B =
[-1.07 -3.28 -2.96 3.38 -3.10 -0.39 2.31 -1.60 -0.15 -4.02 -1.58 -1.12 -0.64 -0.75 2.59]
[-1.62 -1.36 0.20 -2.92 -1.31 -2.30 -2.67 -1.55 -2.05 0.04 -1.69 -1.18 -2.02 -2.88 -2.07]
[-0.31 -0.15 -0.74 -0.18 -0.15 -0.06 -0.60 -0.25 -0.05 0.05 -0.55 0.09 -0.28 -0.43 -0.37]
[-1.02 -1.22 -1.42 0.41 -1.15 -0.71 0.22 -1.06 -0.70 -1.72 -0.98 -1.03 -0.40 -0.47 0.18]
[-0.89 -0.11 0.26 -0.91 0.07 -2.20 0.56 -1.66 -2.10 -0.04 -0.85 -1.62 0.69 0.29 1.10]
[-1.00 -1.43 0.41 -2.07 -1.34 -1.79 -2.01 -1.12 -1.49 0.17 -1.43 -0.52 -1.83 -2.69 -1.25]
[-2.15 -0.47 -0.39 -3.29 -0.22 -3.00 -3.49 -2.50 -2.69 0.19 -2.97 -1.23 -0.92 -2.73 -1.99]
[-2.96 1.92 2.02 -3.23 2.01 -2.84 -2.47 -2.04 -2.87 -3.25 -0.67 -3.67 1.72 0.31 -3.91]
[-0.17 -0.34 -0.87 -0.05 -0.40 0.11 -0.19 -0.03 0.06 0.24 -0.27 -0.03 -0.46 -0.25 -0.18]
[-3.56 0.08 -2.44 -1.86 0.19 -2.39 -2.71 -2.89 -2.44 -3.56 -2.81 -3.20 0.48 -0.77 -3.08]
[-5.42 -0.21 -5.64 -2.39 0.17 -4.90 -2.42 -5.52 -5.01 -2.47 -5.69 -4.74 1.42 -0.60 -1.29]
[-1.88 0.82 -0.44 -3.77 1.04 -2.72 -3.74 -2.21 -2.58 1.02 -2.70 -1.13 -0.09 -1.68 -2.33]
[-3.06 -0.04 0.14 -5.67 0.46 -4.68 -6.45 -3.88 -4.08 0.90 -4.87 -1.25 -1.14 -4.60 -3.50]
The entry directly below -5.52?
Answer: -2.21
The second entry on the diagonal from the top-right corner is -2.88
The entry directly above the smallest entry?
Answer: -3.74
The entry just right of the centre entry -> -2.69
The 2nd entry, reading row by row: -3.28
The entry directly below -0.46?
Answer: 0.48
The last entry, reading row by row: -3.50
The entry just left of 0.69 is -1.62
The entry just right of the smallest entry is -3.88
The second entry from the end, reading row by row: -4.60
The first entry in the row that holds the smallest entry?
Answer: -3.06
The first entry, reading row by row?
Answer: -1.07
The entry just left of -2.97 -> 0.19
The 2nd smallest entry?
Answer: -5.69
The entry directly above the centre entry?
Answer: -1.12
The third largest entry -> 2.31
The fourth entry from the end, reading row by row: -1.25
The third-last entry, reading row by row: -1.14
The bottom entry of the column that holds the smallest entry?
Answer: -6.45
The largest entry in the first column?
Answer: -0.17
The bottom entry of the column that holds the largest entry -> -5.67
The entry just right of the largest entry is -3.10
The entry just left of -2.84?
Answer: 2.01
The second entry on the main diagonal is -1.36
The entry just left of the smallest entry -> -4.68
The third entry on the diagonal from the top-right corner: -0.28
The entry in the top-right corner: 2.59
The top entry of the column that holds the largest entry: 3.38
The smallest entry in the first column -> -5.42
The entry directly below -1.22: -0.11
